-3  10  -34  0  -1  6  13  14  20  -21  -32  5  -18  -13  5  8  -8  28  -10  50  43  30  -13  14  13  -16  24  12  -7  38  8  -37  7
rel
-11  -8  -29  20  13  16  -4  -2  -51  -39  20  -42  1  -10  24  -1  -7  -9  25  -13  -22  -4  10  2  14  -34  -13  4  -31  -29  -24  -18  25
feb
23  0  -22  10  -14  26  8  1  -33  -18  13  -34  -4  12  21  14  -5  -8  10  -36  -10  -33  -4  -27  9  -13  12  20  -3  -38  -56  -17  22
solez
0  -4  -49  -6  -21  57  31  10  3  -19  -6  -57  -22  -4  46  11  -1  36  -43  16  2  -29  -11  -45  40  -4  15  17  -15  15  -40  -40  11
feb
18  25  -8  22  20  -69  2  13  -1  -34  -32  68  -1  0  -64  45  -14  -9  66  34  69  53  4  65  -21  -32  34  24  58  23  21  -14  6
foror
-8  9  -3  3  -23  19  5  19  8  -32  0  -5  -35  14  17  7  5  14  -15  2  6  -19  -22  9  30  0  -4  36  6  -22  -47  -38  10
solez
-39  -11  -11  0  -9  37  49  18  35  -15  -51  -39  -42  -8  3  22  -3  35  -1  74  12  -4  -12  -1  22  -12  59  44  25  46  -18  -41  12
Vun
-2  21  -30  -10  -11  11  7  23  -8  -7  -29  -8  -30  -10  -18  28  -11  9  -13  37  26  3  -21  -25  11  10  39  19  9  9  -23  -21  14
solez
-27  4  -23  6  14  6  0  22  -38  -12  -13  -25  -15  -29  -31  34  -9  -12  24  51  0  15  9  -19  -9  -15  36  12  -14  10  8  -9  26
siv
-69  -15  14  20  23  15  -2  24  -27  -43  1  -30  -32  -20  -18  18  11  -6  32  56  -34  8  -1  38  13  -22  -1  37  -27  -23  7  -29  31
siv
46  27  -58  -11  -11  -7  -11  19  6  -3  -7  19  4  -7  -1  20  -25  14  -35  2  49  19  -23  -14  5  6  -4  -11  -5  14  -29  -12  15
maf
-2  28  -45  -1  15  -6  -13  25  -26  -30  -16  5  -19  -22  -5  9  -16  -1  -6  45  29  45  -15  5  9  -7  18  -2  -30  19  11  -27  25
solez
-42  -19  16  28  29  28  17  2  -81  -24  4  -65  -19  -20  -32  41  3  -31  80  20  -46  -17  18  -7  -12  -33  51  39  -3  -48  -26  -3  24
solez
32  29  -47  -1  1  -26  3  14  -25  -11  -42  32  -4  -12  -51  46  -27  5  31  38  58  31  -2  2  -20  -5  53  -3  36  26  -2  1  11
Saneg
7  -10  -32  17  11  29  67  -11  -11  -8  -30  -42  7  -2  -6  44  -20  14  46  43  24  1  13  -31  -7  -38  86  26  30  47  -5  -20  10
pud
-33  24  -13  1  10  -21  -5  22  35  -23  -36  32  -28  -21  -48  27  -7  12  -12  91  43  51  -23  38  8  -3  18  10  9  43  32  -24  13
pud
-16  -14  7  4  -23  52  22  -1  0  -21  15  -54  -28  18  16  26  8  7  -19  0  -27  -56  -19  -22  34  -1  6  45  5  -36  -68  -23  17
pud
-17  -4  -4  32  48  -27  -8  2  -104  -18  12  -27  12  -28  -71  46  -16  -60  114  17  -12  12  34  9  -43  -42  42  5  1  -43  -2  23  37
siv
-33  -8  -9  16  21  7  29  3  -6  -3  -34  -4  -14  -35  -56  37  -4  5  42  64  15  39  10  14  -21  -30  63  31  22  41  25  -11  8
maf
21  28  -32  -16  -30  2  -4  22  1  2  -25  4  -23  -5  -25  46  -8  17  -26  24  39  -12  -24  -31  9  19  30  22  22  -5  -43  -10  6
rel
-43  12  -21  1  13  -20  -10  32  3  -15  -46  3  -37  -36  -56  31  -7  1  4  91  19  38  -17  30  0  -2  35  15  4  24  14  -20  23
Vun
39  -2  -40  10  -6  19  12  -6  -28  -36  10  -8  10  21  37  4  -14  12  19  -35  11  -8  7  2  8  -21  -1  3  -3  -9  -40  -20  8
Saneg
-34  -26  8  29  24  22  20  -2  -59  -37  -12  -39  -13  -18  -31  36  4  -10  77  32  -34  -5  24  21  -11  -40  48  36  4  -24  -6  -12  19
Saneg
12  -7  -18  28  16  -9  44  6  19  -37  -27  14  -7  5  2  18  -12  22  45  36  48  32  6  54  2  -53  39  30  28  35  6  -41  7
maf
44  20  -43  -15  -49  3  -32  21  18  -19  17  6  -19  28  36  1  -9  16  -77  -36  19  -40  -43  -6  42  27  -49  3  3  -39  -95  -24  19
Vun
-15  10  -20  -1  -1  22  8  19  -43  -6  -18  -39  -27  -22  -26  39  -9  -7  13  34  -3  -5  -8  -38  1  0  50  25  -1  -11  -27  -13  19
solez
-17  -23  -17  33  21  34  61  -12  -8  -54  -28  -29  -7  3  39  -7  -4  30  59  35  0  17  18  47  9  -61  43  33  -7  40  18  -51  1
Saneg
-12  -17  -49  -4  -14  66  59  8  15  -31  -19  -62  -27  -5  57  4  2  49  -26  35  5  -16  -3  -32  45  -18  30  34  -13  41  -24  -57  9
feb
73  24  -65  -11  12  -19  -1  -12  -70  9  -3  -19  36  -5  -24  46  -33  -36  31  -27  22  -3  11  -66  -21  -6  55  -16  -7  -9  -28  29  13
foror
-47  -25  9  31  22  37  28  4  -39  -41  -7  -65  -23  -10  6  27  7  2  50  43  -36  -10  10  18  12  -47  41  50  -25  -27  -10  -35  19
rel
43  31  -27  0  -33  -28  -7  19  21  -29  -26  53  -17  22  -14  19  -15  26  -16  6  61  0  -32  35  12  6  -5  10  43  -2  -34  -26  5
Saneg
3  -16  -31  -5  8  87  31  0  -48  -1  22  -103  -4  1  72  19  -11  10  -17  -10  -49  -40  4  -76  26  -11  35  11  -59  -18  -40  -12  24
maf
-2  3  -47  -5  -18  54  24  14  31  -42  -18  -24  -28  -6  65  -20  0  51  -52  39  13  8  -25  12  43  -7  0  6  -44  44  -7  -59  2
Saneg
-1  27  -40  20  60  -60  -12  12  -21  -26  -23  41  17  -23  -43  18  -31  -22  43  74  58  87  12  46  -23  -37  29  -30  -18  49  68  -8  17
pud
-19  34  -9  -10  -28  -4  8  37  40  -13  -51  28  -53  -11  -46  42  0  28  -21  74  47  18  -36  6  14  20  38  38  37  26  -8  -29  10
solez
-21  4  0  9  -16  4  -2  15  -5  -23  -12  -13  -36  -2  -31  35  5  5  7  17  -2  -26  -13  5  19  -3  0  40  28  -35  -47  -15  19
feb
29  50  -28  -21  -44  -16  -59  28  39  -27  16  42  -25  21  23  -5  -11  14  -86  -18  36  -11  -54  20  40  37  -62  -13  8  -23  -66  -12  21
Vun
24  28  -48  -27  -26  16  -15  18  33  -27  -7  7  -20  -2  14  17  -8  23  -68  12  34  6  -40  -15  37  21  -16  8  -12  18  -39  -25  10
foror
-17  2  -16  16  6  -6  -5  8  -20  -36  -5  -7  -17  -6  -12  12  -4  -3  22  13  4  5  -2  22  13  -21  -5  18  4  -17  -20  -17  18
feb
21  31  -44  -22  -40  -18  -1  29  37  -4  -37  30  -34  7  -18  32  -15  28  -51  40  56  -2  -35  -6  22  25  19  15  44  21  -48  -20  9
Vun
34  25  -3  1  -22  -33  -3  14  -6  -13  -22  25  -15  8  -62  65  -11  -14  36  -4  44  -14  -12  -3  -9  -1  34  39  62  -23  -50  2  13
foror
18  -4  -36  0  -30  38  -8  7  -17  -21  30  -53  -10  17  57  -2  -9  5  -47  -34  -26  -48  -21  -28  35  0  -24  4  -27  -44  -85  -24  23
Vun
-36  -15  10  33  29  9  35  -8  -30  -31  -14  -40  -13  -5  -27  30  -6  -18  63  45  -11  0  11  23  -3  -47  51  42  9  -4  1  -20  20
pud
-40  12  -11  6  -8  -5  -31  27  18  -53  -1  23  -38  -12  -11  4  11  17  -24  33  7  17  -26  55  35  0  -51  21  -9  -18  -15  -33  24
feb
9  7  -9  12  -11  -3  20  3  29  -25  -10  11  -13  20  -4  15  -7  13  -3  17  37  -4  -19  26  17  -15  8  25  32  9  -25  -31  7
pud
-5  22  -22  7  23  -29  -12  15  -59  -1  -26  7  -7  -33  -73  45  -19  -31  56  42  24  38  11  -15  -32  -14  60  1  14  1  12  10  24
solez
-9  -11  -22  6  4  45  60  -9  -19  -2  -23  -68  -15  -8  -5  41  -9  3  23  45  2  -21  8  -49  5  -24  84  38  14  28  -20  -19  10
pud
-17  1  7  10  -21  8  5  9  20  -27  -11  9  -29  7  -17  29  9  24  -1  21  16  -13  -19  29  16  -10  0  41  33  -19  -38  -27  4
rel
1  3  -5  2  -16  40  -13  0  -22  -13  33  -48  -11  19  28  16  -2  -8  -35  -27  -33  -53  -24  -32  29  9  -21  16  -24  -56  -63  -10  27
pud
-10  26  -7  2  3  -66  -57  30  -38  -14  -7  45  -17  -12  -80  46  -14  -31  25  23  16  21  -11  34  -16  12  -10  5  31  -49  -31  18  30
Vun
-13  12  -23  1  1  16  16  14  -32  -7  -27  -28  -25  -22  -26  29  -9  -2  13  42  7  9  -8  -29  -1  -5  56  25  0  11  -8  -19  16
solez
39  25  -14  -7  -51  -8  -18  10  -7  3  -3  10  -20  6  -38  46  -1  1  -14  -23  31  -42  -27  -22  2  15  8  27  48  -51  -79  -2  9
rel
-7  -24  -15  22  -10  59  64  -10  39  -47  -3  -51  -18  23  76  -16  2  38  -12  17  4  -18  -14  20  44  -44  11  40  -9  32  -25  -68  6
pud
29  32  -49  1  2  -27  -14  17  6  -13  -27  36  1  -8  -13  17  -22  17  -9  32  66  42  -15  12  -4  -10  13  -13  2  30  10  -20  11
rel
19  6  -28  11  -8  -7  -10  16  -15  -23  14  0  4  14  11  14  -14  0  3  -18  13  -13  -2  -1  6  -12  -19  5  -1  -23  -41  -18  19
siv
20  32  -50  -5  3  -21  -19  20  -13  -22  -28  41  -5  -11  -29  25  -22  14  -3  35  47  42  -12  12  -4  5  12  -14  4  27  5  -7  9
Saneg
34  10  -23  -14  -27  22  -25  5  -28  -23  36  -23  -6  15  27  16  -3  -10  -39  -51  -16  -37  -21  -36  31  14  -26  17  -21  -51  -74  -9  21
foror
-25  -24  8  32  34  14  27  -2  -47  -21  -9  -38  -4  -19  -32  39  -4  -13  77  29  -21  9  20  19  -15  -48  53  38  7  -15  0  -10  25
maf
24  -11  -17  5  -10  55  4  -18  -52  -4  53  -80  22  26  52  12  -10  -18  -8  -69  -50  -66  -2  -68  17  -3  -10  3  -29  -65  -76  1  19
pud
-24  -4  -8  15  27  -5  -8  10  3  -63  2  8  -12  -5  6  5  2  2  16  29  2  37  -6  60  23  -32  -20  22  -26  4  11  -37  16
foror
-13  -11  -42  -1  2  62  26  3  -7  -34  -13  -50  -17  -16  42  -4  0  31  -18  36  -16  4  -6  -8  25  -14  20  11  -48  29  -3  -39  11
Saneg
45  18  -24  -7  -54  13  -4  7  17  -9  7  9  -14  31  20  18  -4  27  -42  -39  35  -44  -33  -15  26  13  -18  22  29  -34  -83  -23  3
rel
19  6  -43  -7  -15  27  12  2  -27  -6  -21  -25  -9  -11  -11  31  -13  9  0  10  9  -14  -1  -39  -2  1  42  9  9  8  -34  -5  7
Saneg
-39  20  -13  9  17  -45  -13  18  -27  -7  -40  32  -21  -40  -109  59  -8  -14  51  72  34  46  13  11  -26  -8  47  16  49  16  22  10  11
feb
36  24  -58  -14  -16  7  -9  10  27  -14  4  12  4  7  34  -9  -20  20  -68  6  45  12  -35  -12  28  11  -26  -21  -24  26  -23  -28  15
pud
-5  17  -32  -18  -35  5  8  26  21  -3  -34  -5  -39  -11  -27  40  -6  22  -36  53  25  -5  -28  -20  17  20  34  25  29  17  -39  -20  13
Vun
52  0  -70  -13  -20  46  33  -2  7  -15  15  -43  12  17  76  2  -21  29  -55  -14  23  -24  -12  -56  35  -5  2  -7  -24  21  -54  -35  11
pud
---
32  24  -26  -7  6  -6  23  -38  19  -6  34  2  -26  -54  -14  4  11  2  8  -40  -1  2  9  -4  -28  -21  -2  8  -4  -7  14  -48  18
Nefo
-21  -1  -10  -24  0  -9  12  -15  44  -14  73  -19  13  -24  -55  2  -18  -10  12  -21  6  -39  -18  -20  -50  21  7  12  28  -25  34  0  24
Sigu
21  40  -45  -31  -8  17  -15  -19  -7  9  -43  15  -21  -22  7  38  29  28  16  -23  1  -12  7  15  -30  -9  -15  31  4  7  18  10  24
zet
-36  15  26  -47  -1  -32  11  -40  -21  -39  18  9  8  -55  -34  1  22  5  -1  -26  -36  -47  -25  11  -22  -17  38  -25  -11  41  -1  12  -6
zasuf
13  30  1  -12  6  -2  -1  -28  -4  9  -11  12  -23  -44  11  27  13  19  2  -41  -2  -12  -18  4  -2  -14  -10  -7  -14  11  22  -16  10
zasuf
-19  24  34  34  -9  -16  -3  15  -8  -15  -38  -1  6  -52  -9  15  -13  25  -45  11  -22  -1  -14  5  40  -41  19  -34  -12  14  -10  15  7
fida
-7  13  3  13  -13  -16  -10  17  18  3  9  -9  29  -44  -9  42  -31  17  -22  28  7  7  -40  -20  4  0  -17  12  32  -13  61  39  5
zasuf
-13  11  43  -10  -18  -10  -12  -5  -51  4  -68  -13  8  -62  25  28  31  38  -35  4  -14  -11  -18  27  37  -28  37  -14  -16  65  -12  22  -5
zet
-14  8  53  -11  -18  -22  20  -53  4  -28  33  5  -3  -77  11  22  1  11  -34  -43  5  -20  -71  -6  17  -29  21  -46  -32  27  -10  -25  -14
fida
-7  34  31  31  -28  18  -21  -7  -6  -23  -107  31  16  -35  -13  26  -28  45  -53  16  -5  22  -81  -20  60  -32  -3  -65  10  -12  16  54  7
Sigu
-31  6  34  20  7  14  -14  15  -17  11  -3  -5  19  -42  -25  20  -24  2  -15  4  -21  -3  -34  -21  2  -11  -10  -16  12  12  52  22  -22
zasuf
-11  16  5  37  9  10  0  19  1  18  -36  -8  3  -40  -23  4  -10  11  -26  2  -18  -2  6  -2  11  -19  11  -14  2  0  22  3  4
fufa
-25  9  43  24  11  0  3  -3  -9  -4  -16  -23  -6  -60  -18  14  -9  12  -35  -13  -16  -12  -23  8  18  -27  14  -34  -7  25  9  -7  0
zuna
-5  15  7  6  -9  2  -1  -25  45  -12  27  3  -1  -47  -4  17  -30  2  -18  -35  4  -7  -60  -23  3  0  -8  -19  -4  -15  39  -21  -9
fufa
-15  23  27  38  3  -3  6  6  6  -6  -8  7  1  -50  -24  9  -46  -12  -36  -24  -9  6  -37  -24  8  -34  -3  -43  -18  -11  17  -8  -11
fida
-63  25  17  -14  -1  2  -18  3  1  -14  -11  -9  6  -39  -42  14  -9  8  -3  -16  -23  -38  -46  -6  -11  -24  9  -24  0  18  25  11  -7
metik
-34  9  36  10  -15  6  -13  11  -12  -4  -62  -13  33  -42  -12  20  13  35  -53  26  -14  -20  -32  18  47  -18  30  -27  14  30  13  48  -2
fufa
-16  8  5  33  -6  10  -25  53  -34  23  -87  -12  8  -24  8  44  18  52  -48  57  -18  -1  14  24  55  -21  5  16  36  11  38  63  26
Sigu
3  1  6  -1  -11  12  -5  3  -3  -6  45  -14  11  -54  -9  52  -1  10  -15  2  7  -11  -16  -7  -3  21  -17  39  36  6  78  26  -7
pefa
-31  -9  33  -87  -11  -15  4  -35  -27  -42  56  -43  38  -70  -31  45  36  16  -2  -6  4  -73  -33  19  -33  18  32  21  20  65  33  58  -11
metik
6  -1  12  -38  0  -27  25  -38  -2  -8  97  -23  -10  -67  -5  -2  20  -15  28  -54  -6  -33  12  16  -41  5  27  35  -9  37  9  -49  -4
pefa
34  59  -30  13  10  -13  30  -48  55  13  24  5  -51  -21  -11  -11  -11  -6  20  -66  19  2  3  13  -24  -41  -9  -6  -20  -33  -23  -97  46
zuna
10  14  1  36  5  13  20  5  37  42  18  -28  -15  -58  -5  -3  -15  -4  -27  -22  20  -6  -22  -3  -7  -8  2  -16  -16  -19  27  -54  13
zet
-22  10  53  0  -20  -10  -5  -9  -1  -11  -10  -29  45  -72  9  34  -15  34  -64  15  18  -25  -67  -1  26  -13  19  -19  -6  39  15  32  -14
fida
-36  18  35  3  -19  17  -24  2  -11  -6  -21  8  -12  -41  1  30  -17  18  -15  -8  -26  -7  -46  7  36  -30  -7  -25  -1  23  38  -4  -23
metik
-28  -11  12  -8  21  17  -1  31  -5  62  37  -72  20  -44  -4  7  1  0  5  5  8  -38  12  32  -33  15  15  47  14  37  51  -4  1
Sigu
8  11  0  -31  -8  -14  -4  -27  -4  -11  3  -22  17  -53  9  41  12  22  -10  -8  9  -13  -17  10  -8  -2  8  32  11  32  31  18  3
fufa
-4  5  13  -25  -3  -5  12  -41  14  -26  71  -22  13  -63  -28  33  -12  -4  -12  -28  12  -32  -31  -7  -34  10  -5  20  19  13  43  -6  -8
zuna
12  66  -3  40  -14  3  -12  0  20  -4  -102  40  -47  -28  1  3  -32  45  -11  -24  -22  16  -26  -4  49  -54  -3  -63  -18  -25  -21  -21  43
Sigu
-33  49  25  -49  -22  2  -8  -73  -33  -63  -15  53  -39  -39  4  32  17  22  2  -66  -24  -29  -60  4  7  -34  6  -44  -44  45  -14  -18  -23
fida
12  14  22  -48  -18  -39  30  -80  1  -67  13  8  7  -72  -40  20  28  26  -12  -27  -11  -20  -50  -15  -21  -12  35  -30  -3  16  -4  31  20
pefa
-18  41  -24  -25  2  14  4  -53  -4  -21  43  33  -53  -29  -26  15  2  -13  37  -63  -29  -14  -2  19  -44  -20  -14  6  -18  2  21  -63  -9
zuna
44  30  21  -49  -11  -20  22  -98  -34  -31  -3  39  -51  -71  31  26  36  32  15  -71  -7  -2  -20  21  -4  -29  11  -31  -42  53  -14  -44  4
zasuf
6  45  22  17  -17  -2  -3  -30  1  -24  -63  53  -59  -41  23  14  -23  24  -19  -51  -20  28  -59  -11  49  -55  -1  -93  -37  6  -18  -47  5
Nefo
4  19  14  -6  -3  -11  25  -26  -19  9  10  -1  -24  -62  -16  -11  4  -10  7  -41  -14  -15  -1  20  -22  -29  26  -17  -24  31  -8  -42  2
zet
-14  -6  -15  6  6  13  1  24  17  29  71  -21  -3  -35  -12  18  -6  -16  4  -7  -9  -22  11  9  -27  24  -13  46  19  -11  74  -13  -7
pefa
13  27  7  10  -5  13  -9  -7  -38  6  -15  22  -42  -44  4  12  21  26  15  -20  -39  -9  41  39  14  -13  16  -1  -24  33  -4  -23  4
zet
15  30  -25  -17  -15  25  -38  -1  -48  -6  -66  36  -16  -17  14  54  20  27  10  -17  -26  5  25  28  18  -5  -22  41  18  29  42  38  -8
fufa
-22  12  45  60  3  10  -6  29  9  25  -57  -29  6  -56  16  12  -28  18  -68  5  5  12  -45  -9  48  -37  8  -43  -7  10  6  -21  -6
zuna
16  26  48  50  -12  -2  2  -13  -18  -6  -72  32  -8  -63  15  12  -11  27  -57  -6  -18  40  -34  -1  72  -50  6  -68  -21  9  3  -9  -8
zasuf
-17  14  16  -25  7  31  -20  -1  -52  0  8  -4  -12  -48  0  36  12  5  9  -22  -26  -23  8  31  3  -5  -8  22  12  62  54  9  -30
Nefo
-12  30  -6  -4  -4  -7  30  -35  17  5  42  2  -26  -37  -50  -16  -7  -25  12  -43  -7  -13  -9  6  -40  -22  21  -29  -26  -16  2  -66  14
zet
-19  25  -16  -20  5  37  -10  -4  -36  37  9  -2  -37  -32  -6  11  22  0  36  -36  -19  -23  34  47  -28  -17  -7  30  -19  36  34  -53  -17
metik
-62  27  39  -28  -8  4  -36  -6  -18  -37  -18  14  24  -38  -23  45  -23  18  -18  -2  -31  -37  -77  -9  18  -3  -11  -31  9  29  59  65  -29
zasuf
-35  35  15  -17  -9  17  -12  -25  -5  -19  7  -4  17  -46  -50  24  -4  12  3  -17  -16  -37  -32  8  -2  -2  5  1  13  20  45  21  -12
fufa
10  -1  2  -7  11  -21  29  -11  7  24  57  -14  -24  -48  29  -1  0  -23  5  -48  0  -13  10  7  -33  -23  6  27  -21  23  1  -57  -10
fida
1  9  24  6  -2  -7  -7  -1  -42  13  -3  8  -19  -54  30  16  5  9  -3  -17  -30  4  20  29  26  -26  -2  15  -10  48  28  -28  -21
zasuf
-43  7  66  4  -16  10  -26  19  -22  -9  -6  -28  14  -59  2  24  -22  23  -19  10  -18  -20  -50  4  42  -16  16  -24  -2  52  26  13  -32
metik
34  23  17  -47  -22  -12  6  -60  -25  -28  -6  13  -53  -65  32  32  43  45  22  -56  -7  -17  -3  29  7  -27  15  4  -16  64  -14  -34  13
metik
3  18  24  7  1  -29  19  -29  26  10  17  -1  -9  -61  -6  9  0  9  -4  -44  0  -10  -33  -15  2  -28  8  -31  -11  -2  0  -32  19
zasuf
22  24  -39  35  12  30  -4  42  -41  64  -16  14  -47  -13  20  31  19  3  11  -12  -19  4  91  43  -4  -21  -30  69  7  10  40  -27  5
fida
-53  -8  31  37  30  20  0  37  -4  58  45  -65  14  -43  -23  -19  -24  -31  -2  -10  -9  -20  5  10  -11  3  11  20  -10  30  55  -42  -35
fufa
43  35  -33  -15  -20  -5  -11  -26  -44  -19  -104  57  -46  -21  35  34  27  41  -6  -13  -32  33  20  30  28  -43  -8  13  1  13  5  17  22
Sigu
2  -14  44  -37  3  -8  28  -39  -33  -9  84  -34  -13  -88  13  9  24  0  3  -28  -10  -41  -8  36  -9  8  35  26  -10  64  31  -27  -20
Sigu
-8  25  2  -46  2  31  -5  -40  -47  -3  1  25  -50  -40  24  18  38  2  18  -60  -39  -26  4  41  -4  -18  6  18  -24  42  27  -44  -25
Sigu
-6  9  25  79  -4  2  -13  46  7  29  -64  6  19  -39  -3  27  -43  13  -70  30  -7  41  -48  -36  50  -32  -19  -32  22  -30  57  22  -4
zasuf
23  33  -45  39  18  22  12  17  -19  62  28  32  -69  -19  25  1  -9  -28  36  -46  -12  23  65  16  -19  -24  -40  41  -17  -12  45  -100  -12
zasuf
10  35  -12  4  -26  39  -23  -22  -26  -21  -63  76  -39  -11  1  41  5  25  -10  -14  -34  21  -27  2  26  -14  -21  -33  -8  -16  29  21  -10
zet
-49  27  -10  8  4  -15  9  -3  34  -21  -10  -13  24  -29  -88  16  -22  2  -29  14  -7  -20  -51  -23  -38  -17  9  -33  20  -41  25  39  27
zuna
-42  46  -8  58  -6  29  -19  40  36  28  -1  16  3  -16  -38  23  -73  -11  -19  -17  9  -3  -32  -33  -5  -18  -41  -16  9  -42  52  -19  -5
fida
9  17  -22  -21  -8  -27  8  -18  31  -32  29  2  -5  -41  -20  11  -10  7  7  -20  -4  -5  -27  -27  -33  -9  4  3  19  -6  12  -2  18
Nefo
-7  39  5  67  -5  32  -25  33  18  28  -60  24  -29  -21  17  7  -31  24  -28  -12  -13  27  -21  -17  56  -37  -20  -36  -4  -15  17  -43  -2
Nefo
1  27  50  37  -12  -15  4  -11  3  -9  -50  10  5  -54  -9  -6  -18  31  -41  -1  -8  13  -44  0  50  -40  21  -74  -18  10  -17  -7  12
zasuf
-5  -16  9  -17  -3  -16  13  0  9  -10  73  -29  18  -61  -19  30  -12  -8  -12  -1  5  -14  -23  -13  -25  11  4  19  33  15  54  14  -6
Nefo
-21  -21  6  -13  1  -39  27  -14  47  -23  98  -34  26  -51  -30  18  -39  -34  -17  -3  11  -6  -58  -31  -52  1  0  14  32  -19  45  2  -4
zuna
-48  7  1  -19  15  25  6  -5  27  10  114  -20  -7  -18  -52  -10  -40  -55  29  -48  -11  -34  -20  -8  -54  17  -14  11  10  -1  73  -58  -33
Nefo
8  31  -40  -83  -24  -27  -4  -84  6  -70  3  44  -11  -30  -23  45  22  13  34  -61  -11  -16  -40  -17  -53  -7  -6  16  12  7  15  25  13
fufa
